Below are the code and all the weights of a small trained network. Each question names an input and a class and asks about switching units off, where a switched-off unit gives its printed mean instead of its output.

import numpy as np


def w(rows, s, z=0):
    codes = np.array(rows[::2]) - 128.0
    scale = np.full(codes.shape[1], s)
    scale[-1] = z or s
    return codes * scale


def f(y):
    return y / 2 * (1 + np.tanh(0.7978845608 * (y + 0.044715 * y**3)))


def log_softmax(a):
    a = a - a.max(-1, keepdims=True)
    return a - np.log(np.exp(a).sum(-1, keepdims=True))


def net(x, mask):
    res = np.array(x, float).reshape(1, 8) / 4 @ E
    y = f(res @ A[0][:, :-1].T + A[0][:, -1])
    res = res + np.where(mask, y, B[0][:, -1]) @ B[0][:, :-1]
    return log_softmax(res[-1] @ U[:, :-1].T + U[:, -1])


A, B = {}, {}
E = w([
[234,127,2,102,132,63,187,59],'x0',
[122,136,136,124,149,107,125,124],'x1',
[100,122,135,128,142,95,135,116],'x2',
[116,119,126,125,131,119,133,126],'x3',
[74,171,68,159,179,192,52,10],'x4',
[92,129,96,101,137,119,132,148],'x5',
[148,61,174,2,33,110,28,63],'x6',
[106,130,113,110,149,106,130,137],'x7',
],0.0091)
A[0] = w([
[201,105,111,93,106,82,125,137,253],'N0',
[105,103,193,109,83,122,127,208,168],'N1',
[135,83,196,39,111,157,96,158,176],'N2',
[196,151,130,116,101,76,206,133,130],'N3',
[96,137,185,189,142,128,214,254,255],'N4',
[118,151,71,187,166,155,194,86,181],'N5',
[116,119,72,85,103,123,72,58,224],'N6',
[41,122,175,180,204,193,108,116,209],'N7',
],0.0086,0.0041)
B[0] = w([
[96,98,131,139,90,2,187,142,203],'N0',
[66,164,168,195,128,100,139,139,200],'N1',
[36,97,210,157,112,126,143,88,207],'N2',
[118,57,90,70,127,162,212,102,188],'N3',
[233,125,82,217,114,62,89,170,248],'N4',
[182,178,35,119,185,220,188,79,212],'N5',
[115,112,105,215,117,58,55,117,207],'N6',
[150,219,58,57,48,201,47,141,225],'N7',
],0.0083,0.013)
U = w([
[191,137,105,240,119,51,60,141,253],'0',
[203,90,100,122,171,108,229,193,89],'1',
[174,209,111,106,121,192,79,165,51],'2',
[160,170,110,120,234,171,166,52,103],'3',
[74,148,255,165,118,108,158,166,112],'4',
[123,79,160,41,74,72,191,98,60],'5',
[97,113,184,81,108,164,21,63,76],'6',
],0.0088,0.004)

Each question gives the input, the list of numbers given to net, and the class t.
The units are the neurons (one row each of A and B). Each row of codes is followed by its name. A weight is (code - 128) times the scale printed after its matrix; where a second scale follows, it is the last column's (A, B and U).
mask holds one flag per neuron, in row order. A switched-off neuron (its flag False) gives its mean, the last column of its row in B, instead of its output. The means were averaged over made-up inputs and are rounded, as every weight is.
A unit's drop is (log p(t) with every unit on - log p(t) with that unit switched off) / (log p(t) with every unit on - log p(t) with every unit switched off).
The circuit of an input: a set's keep is (log p(t) with only the set's units on - log p(t) with every unit switched off) / (log p(t) with every unit on - log p(t) with every unit switched off). Starting from all 8 units, units are removed one at a time, each time the one whose removal leaves the highest keep (on an exact tie, the one counted first), for as long as the keep stays at least 0.8.
units of the circuit, in order: the units of the circuit, biggest drop first
unit that matters most: the unit with the biggest drop
top k neurons: the k neurons with the biggest drops, biggest first
drop of u: that unit's drop, to one decimal
input [-3,-8,-1,1,0,-7,7,-1], class 4: unit that matters most	N7
input [-1,-7,6,2,2,3,-5,4], class 2: units of the circuit, in order	[N7, N6]
input [-5,8,-4,-6,-5,6,2,8], class 4: top 3 neurons	[N2, N6, N1]
input [7,4,-6,7,-1,-2,1,4], class 5: top 4 neurons	[N4, N0, N3, N5]
input [-1,-2,-3,-2,1,-1,-1,-7], class 2: units of the circuit, in order	[N6, N0]
input [-1,4,0,-8,-8,0,4,3], class 4: units of the circuit, in order	[N1, N2]
input [7,-4,-3,-7,0,1,2,3], class 5: top 3 neurons	[N4, N3, N0]
input [0,-1,-1,-4,8,2,1,-1], class 6: top 3 neurons	[N4, N6, N0]
input [2,-6,-7,2,7,-1,8,-7], class 0: top 3 neurons	[N6, N7, N3]
input [7,6,1,-6,7,-7,-2,8], class 3: top 2 neurons	[N5, N4]
input [0,8,-6,-2,7,4,1,6], class 6: top 2 neurons	[N4, N6]
input [-5,-6,7,-2,1,-8,3,-6], class 6: top 3 neurons	[N0, N7, N4]
input [4,3,-2,4,-4,-5,1,7], class 5: top 2 neurons	[N4, N5]
input [4,-2,-4,-3,6,-6,-7,-2], class 3: unit that matters most	N5
input [-2,-8,-8,6,1,4,2,1], class 6: top 2 neurons	[N4, N0]
input [8,0,-3,-1,-1,3,7,-7], class 5: top 3 neurons	[N4, N3, N0]
input [8,6,-1,5,3,4,-1,-5], class 3: top 2 neurons	[N4, N5]
input [2,-2,-8,6,3,7,-2,-4], class 3: top 3 neurons	[N4, N7, N5]
input [0,-2,-7,8,3,3,4,-3], class 6: drop of N0	0.2
input [1,7,3,5,8,1,-5,-7], class 3: drop of N7	-0.2
input [-7,-6,5,-2,-8,-7,0,5], class 0: drop of N4	6.8
input [-3,-7,8,0,8,0,-4,2], class 2: units of the circuit, in order	[N7]
